[-28 -29 -31   1 -48   5  42  23  17  12 -64 -12   5  -8  -2   3 -10 -16
  -4  38  13   1 -21  10  23   1  19 -59   8  36  49  55 -40  -6 -16] => gapur
[-15 -19 -42  14  18  24  16  35  58   2   3  10  18 -26  13 -23  26  -4
   5  17  66  13 -12   4  -3  37   5 -23   7  -4 -30  23  -6  21 -20] => Luto
[  4   5 -36  59  14 -14   6  18  25  -4 -17 -38  19   1   7 -20 -10  -3
 -12  69  11  27  14  -5   4  74  29  15  13 -10  -6  43 -36  34 -17] => rurar
[ 19  15  -7  35 -33  18   4 -11 -32 -52  22   9  36  -7   8 -26   0 -19
 -18  -8  -1  25 -53   4  -8  21 -22  11  -5 -24  -7  42  20 -77  -4] => gapur
[ 22 -19 -26  36 -24  31  31  31  38  32 -25 -31   4  33 -52 -55 -16  17
  -6 -14 -32   0  21 -26 -15  19   8  15 -25 -26 -18  31 -48  34  -7] => kav
[-21   7   0  24  53  44   5  13 -10 -30   8   3  16 -36  11   0   4  -1
  -9  -2   8  14 -20 -11   6  52 -24  48  -7  25  32 -34  -8 -29  20] => Vule
[ 41 -14 -29  40  19  -6  24 -19 -15  36 -15   7  27 -32 -12   8  29   4
 -12  34  31  26 -13  23 -22  65  35  -6 -34  22 -34 -55 -46  61  13] => Luto
[ 24   0  -7  42  35 -38  10 -47   1  24  -3  30 -13  23   2 -34   3 -24
   0  -7   2 -17  -5  42   0   8  -4 -13 -23  28 -25 -25 -16  -6  66] => Sepu
[-12 -31 -55   6  22  44 -22 -40  47 -25  12  17   0   1  45 -26  12 -36
   6  69  17  27  -4  19   2  -3  45  18 -19 -12   6  42  12   1  18] => Sav
[  6 -55 -31   1 -75  33  15  61 -16   5  12 -20  26 -16 -47  -6 -14 -16
  -3 -60 -17 -12 -37   8 -15 -36  -6   2  15  40   0   0 -23 -14  16] => Notoz
[ -3   1 -39 -19  37  19  -3 -15   2   4 -58 -27 -25  -9  46  55  35   3
  23  93  -2  18   1 -14  25  17   4 -39  -9  -9  49   9  -3  60  -5] => Sav
[ -9  32   2  28   1  15 -20 -14 -24 -51  -4 -26 -26  23 -15 -12 -38  -5
  32  24 -29  45 -27 -29  45 -36 -67 -19  13 -37 -19  38  12 -30 -20] => Notoz
[  3   2 -22  47 -47  43  -8 -20  23   0 -15   6  37 -24  29  -9  23 -16
  -5  84  32  62  -1  -7  -1   0  23  19 -30 -21  11  -4 -12   7  11] => kav
[-29  34  -7 -51  44 -11  -3 -15  55  29 -16  44   9  38  53 -33   3 -10
  13  22  -6  12  20  22  15  24  -8 -11 -37  64  11 -40 -24  46   9] => Luto
[  8 -22 -50  37  63  48  57  -3  20  -9   8  35  30 -11 -20  30  12   3
  20  -7 -23 -17  14 -13 -17  12   5   9 -22 -10 -56  15 -14  16  17] => nirif
[-30   8 -21  43  31   2   3 -21 -11 -34  -6  -9  29  20  32 -60  12   1
  14  58  14  30 -18 -52 -28   9   0   9   6 -18  23  36 -27   3  18] => nirif
[ 24 -34 -27 -17  -5  40   3 -24  22 -18 -25  -4  13 -25  -6  16 -20 -19
  29  19 -17  11 -30 -18 -44  33  41  48  56 -14  55 -21 -28  23  24] => gapur
[ 21  22 -19   9 -61  12   0  12 -27   0  -7 -28   6  40  54 -34  11 -26
 -10  71 -18  33  -3 -10   1   3 -50  -3   0 -13  30  -3 -27 -55  13] => kav
[-10 -16   3   2  21 -41  16  13  47  43 -15  13   9 -18 -31   2 -34   5
   4   7  62 -22  20  11 -18   6  58 -13  31  -5 -12  29  -7  47   2] => Luto
[-17 -23 -24  -1   2  12  -1  27  33   5  15  10  20 -36  57  33  45   2
  10  20  35  -5  42   8   4  30  15  23  25 -18 -16 -86  -2  58  -1] => nirif
[ 30 -11 -12 -25  26   7  11 -71  28 -42  16  -1 -36  15  -9 -49  14 -24
  -7  -7 -45  -3  10  -8   5  25   0 -22 -75  -9   3  29 -14  12 -26] => Vule
[-10   6 -35  37  13  13  19  14 -11 -61  -9 -11  17   3  14 -41  21   5
 -13  34   9  51 -29 -22  16  47 -30   8   0  16  35 -21 -31   5  -9] => Luto
[-41  13 -10  35 -10  16 -52 -19  25 -33  17  25   7  -4  42  -1  27 -10
  19   4  10  40   0 -29  16 -30 -32   3 -43  27 -15  -9  27  31 -20] => Vule
[ -5  -3  14   0 -32 -32 -28  11   2  18  18  13  -5 -17   5   0   6 -17
   7 -16 -19  26 -24 -15  23 -37 -16  -8 -20 -27   2  21  16  32  29] => Nefo
[-29 -12 -21 -39 -32 -30 -49 -17   7   1  -9   3 -20 -18  52  -7  -3 -31
   5  36   1   4 -43  23  10 -14  22   8   5   3  45  46  -2  10  35] => vak
[ 32 -40 -26  14 -35 -30  19 -25  38 -42   6   6 -33   9 -24  -2  36  -7
  -8  25  -4  17  -7 -19  -6 -16  51  -8  22 -13  35   6   2  49  11] => rurar
[-25  10  12  29  22   9 -18  46   0  59   1   8  21   7  13 -12  10  21
  -8  36  46  42  -4  15  33  44  10 -32 -49  35  26   6 -23   4  33] => nirif
[  7 -50  16 -10  53 -32  11   1 -34   5  30 -25  -3 -45 -21  10 -24  14
  21 -49   7 -27 -34   1 -17  -5 -46  -5  47 -58  29 -91 -12   5  36] => gapur
[-41 -17 -22  36   9  -1  -8  65 -46  48  19  11   4  24  55  13 -28   0
  -2  48   1  12  -4 -13 -16 -11  -6   4  -3   7 -38  58  -9 -33 -12] => Nefo
[ 16 -12 -21  66  23 -34  13 -38   2 -24 -50  10   7   8  28 -54  10  18
  -3  41  42  17 -31 -14 -16  39  16 -11  10 -13  37  18 -41  36  -8] => gapur
[ 12  -4 -34 -18  56  24   8 -17  32 -57  12  13  20  -6  21 -11  -5   6
  25  38  10  26  -9   0  22  24 -27  -4  17 -30  42 -37 -27  22   2] => Notoz
[ 33  24  -8  20 -31 -36 -13  28  -1  -6 -17 -17  40 -37 -24  -3 -18 -14
 -16  -6  -5  -8 -18   7   6  18   6  33  46 -16  35  44   6  20  16] => Sav
[ 38  -5 -36 -30 -39   4  23 -24  16 -14 -37   8  15 -12 -10  24   0  -5
   8  16 -12 -11  -9  20   6  33  53 -18  14  -5  27  27 -27  31  -7] => Sav
[ 19 -12  30 -31 -39  19  18  15  -8  55 -31  21  12  63 -62  -6 -44  16
  27 -12 -39  14 -45   7  41 -54  -5 -55 -25 -23   8   2 -10 -41  55] => Sepu
[ -6 -36 -30   1   9   8   3 -28  21  -4 -35 -27 -37  -6  23   3  22 -35
  31  65   3  16   3 -44 -11 -41  -4  -6  18 -27   2 -13  -1  47  11] => Luto
[ -8  11 -11  -6 -19   0   6  -2  34 -19   6  23  -7  14 -48   2  10   3
   9 -33 -20   4 -13   0  -7  -8  14 -20  10  43   2   5  16  31 -15] => Sepu
[  6  47 -30 -59  47 -18 -27 -42  33 -55  53  59 -11 -24  60  -4  34 -18
  24   0 -36  -3 -12   8   3  21 -69  16   9  10   4 -28  -3   7 -27] => vak
[ 28 -10   2 -21 -13  47 -16 -12  78  37 -31  -3 -19 -53   2 -51  53 -24
  27   7 -11  16   7 -38  28  24   2  21 -26 -25  16 -36 -35  55 -12] => Sav
[ -8  -2 -30  -8  47 -29  28   4  25  30 -41  16   4  17  35  32  -1  19
  12  54 -39 -10  29 -19 -10   6  30  30  24 -47 -31 -14 -19 114  -1] => Nefo
[  9  29   8 -43 -75 -29 -39 -31   2 -45  56 -12 -12  21  -5 -17  -7 -26
 -12 -11 -25  35 -50  32  -7 -22   4  10  21 -51  32  19  59 -13  54] => kav
[-10  28  20  -1   1  31  -1   4 -55  21  -8 -19 -11  -4 -37  40 -30   1
  26 -11 -33   7 -67 -28 -22  42  28   7  -8 -15   5  58  15 -48  45] => Sepu
[-21 -10 -11  -2  26  32  17 -27  19  -4  -4  51   3 -12   4  21  23   2
  30  17   1  14 -19 -22 -22  -5  43  13   3   9   8 -10  -5  24  35] => nirif
[-29  17  27   7  13  14   3 -12 -15   9 -28  17   1 -28  29  31 -10  -4
  31  27  12  -4  21 -38  -7   7  18  17  16   1  14  -5 -12 -11  -7] => nirif
[ 13  -4  20  22  21  -7  16   0  19  37 -83   2  16 -47 -29 -30   9  -8
  10   8  30 -17 -32 -22 -33 -25   1  -5  43  24  46  14  -8  22   3] => Sepu
[-24   2 -23 -25  65  -4  -9   8 -10  -6 -24 -33   7 -47  27  38  20  -8
   2   2  -8   4 -48  17 -29  16 -20  -1  27   0  21  28  39  71  22] => Nefo
[-31   9  17 -24 -13  21  17  25   2  49   1  39  -7  -7  15  67  27   8
 -37  19 -11  -3   8  30  -4  -8  54  15 -35  21 -43 -10  61   9 -33] => gapur
[ -2  19   4  34  34 -11 -17 -35 -35   2   5  59 -18   6  50  -2  19  -8
   2  36   2  16   5   8  16 -36 -36  -4 -29  58   5 -36   1 -31 -14] => Sav
[ -5  29  26  -1  35 -15 -18 -17 -20  11  -5 -23 -24   2 -40 -20 -27  13
  -8  16  -4   3 -16   2  -5   4  -4  10   9 -26 -10  49   5 -20   0] => vak
[  0  -5  15 -56  33  19  -8  -3   7  26  24  27   4   5  -5   6  -7  -9
   0  41 -54  21   1  15   2 -45   1   4 -21  -9  -5 -15  28  11 -22] => nirif
[-56 -28  -8 -27  -5  22  42  53 -14 -28 -51 -47  32 -60 -14  33 -18  21
   9 -31 -14 -13 -54 -33   8   4  10   1  32 -80  22  69  15  33  -6] => Nefo
[ 32  11  10   9 -25  -3  36  -3  -4  19  27  38  31 -24   5  32  -1 -12
 -10   4 -10 -16  31  19  -4 -37 -25  31   6 -47 -45 -69  12 -30  18] => kav
[ -3  24  12 -32  54  -6  35  10  52 -10  -3   0  25 -36   9  -3   4  10
  11 -37  -1 -49  12 -37 -24  61  18  15   0 -55  -1  61  12  19 -22] => rurar
[-10  -7   8 -73 -65  10  41  58  -5 -23 -25 -70   3 -10 -37 -23 -13 -16
 -26 -13 -47 -32   0  -6  33  -6 -11  10  58 -33  70   3  -7 -37 -10] => Sav
[  0 -21 -52  47  62  25  24  24 -13 -13  -6 -17  -8 -40 -16  13  -3 -17
  17  41   0   5 -38 -14 -13  20 -41 -21  32  16  12  37 -17 -26 -13] => Sepu
[ 26  18 -10  41 -20   6   2 -22  12 -31  24   6  27 -12   4 -19  17  12
  10  15  17  44   8 -18  16  17 -43 -12 -27 -46   9 -45 -28   7   0] => kav
[ 13 -25 -28  19  36   4   6 -26   5 -13  41  21 -24  59  -6 -39   3   4
 -11  39   0  27 -11  17  -9   3   1 -12 -14  13 -18 -18 -20 -15  13] => Vule
[ -2 -13 -22  35 -36 -22   1  -4  24 -19  15  -4  27  36  16 -58  -6 -40
  -9  20 -10   5   6 -32 -12 -22  16   7 -29   8  26  84 -15 -25  38] => rurar
[ -9 -49  -2 -21 -62  20  34  -3  -7 -24 -46 -51  -7  29   9  33 -14   7
  10   5 -34  -9  30 -28  41   1  46 -14 -37 -59  26  -7 -19  15  12] => rurar
[ 14  18 -24  37  60  37 -28 -52  -9 -55 -19 -20   5 -23  39 -13  -2 -14
  17  28  41  17 -25 -10 -39  53   4  11  -5  -1  15  66  11  -2  -7] => Notoz
[ -5  38  52 -44 -75 -22 -12 -18 -32 -15   9  -6 -12  28   8  -9  -6  13
 -12   3   7  34  -9  25  60  17  12 -19 -11 -15  31 -72 -10 -18  17] => Notoz
[-20   9  12 -27  56 -26  15 -11  49 -15 -13  16 -49 -12   1  27   5  13
  24   3 -30   1 -20 -14  35   5   7   3  22 -52   6   3  31  57   3] => rurar
[ 15 -55 -18   6   7  24  -7  17  33  20 -12  36   8 -45  48  -9  -7 -22
 -14  15  95   4 -28  76  10  52  56   6   3  -6  -9  13   9 -28  16] => Luto
[-27  -3   8 -12 -27   2  10  38  36  19  -6  -6  37 -15  18 -24   7 -13
  26 -54   6 -36  37 -17  11  -1 -32   7  19  -1  -3 -41 -26  14  28] => nirif
[  9 -19 -18  21  24  22 -11   8  13 -10 -40 -25  13 -23 -10 -46   9  -5
  -4 -20  12  19 -23   3 -29  33  -9  32  17  40  10 -32 -12  53 -15] => Luto
[ -1  17 -11  31  36  -9  21 -16 -17 -18 -49 -33   5   3 -43 -37 -16   3
 -24  56  14  39 -46  13 -25  19  18   0  40   9  -4  40   2  18 -20] => Luto
[-29   4   8   4  27 -14  10  12  -6  25   4 -44  -1   0  27  25 -25   5
  21  17  17 -17  48  16  14  40 -19 -18  24 -19 -46 -54 -25  -7 -17] => rurar
[ -2 -26 -33  40  62   7  17 -36 -32 -26  -9  -3  -3  19   8 -48 -26  -9
  -6  29   1  20 -24  11 -19  22  -1   1 -28  18 -18  16 -28 -13  -7] => Luto
[ 29 -19 -20  18  51  13  31 -55  20   5 -18 -27  12 -12 -34 -10  25 -25
  -2  39 -55  18  14   4 -18 -21  -8  25 -16  -3 -38 -68 -12  63  19] => rurar
[-12 -29 -35 -41 -41  23 -24  14  23  41  32  33  31  14  35  36  -7 -25
  17  68 -27  17  38  11  23 -78   9 -24 -43  13 -15  -9   1   7 -29] => Sav
[  8  -1 -11 -26  10   0  29   3 -13  -9 -38 -18 -51   7  58   8  49 -13
 -25  55  17 -14  -1  46  24  45 -12 -33  28  12  26 -48  10 -23 -17] => Sepu
[-12 -10  -6  22  -5   5  -3  36 -15  16   0 -37  36 -63   9  16  16 -14
 -21   8   7   2   6 -10 -40  13  11  57  32 -19 -26 -11  14  45  -9] => Nefo
[ 18 -11  25 -51   7  -1 -26   3 -19  45 -13   8   2  -1  16 -33 -16  19
  10 -38   1 -21  -4  35  -6  25 -29   7   1  40  28 -82 -61 -12  -2] => vak
[ 16 -34  30 -46 -64  -5  29  26  20  30  -3  28 -36 -62 -18   2  22 -24
 -28 -15 -43 -17   9   0  82 -14  33  16 -48 -22  49 -36 -14  -4  -4] => Sav
[-17 -15   3  10  10   2  25  45   9  19 -73 -25 -16 -45  10  35  -2   0
  -6  30  -9 -14  10  -3  66  27   1   6   4 -22  42 -29  -8  34  -6] => Sepu
[-11   4  40  16 -55 -58 -28  28   0  16 -12   3  32 -16 -23   8 -16  28
  -3 -21  49  15 -28   0  40 -23   4 -27  10 -28  36  -9  12  33  29] => Vule
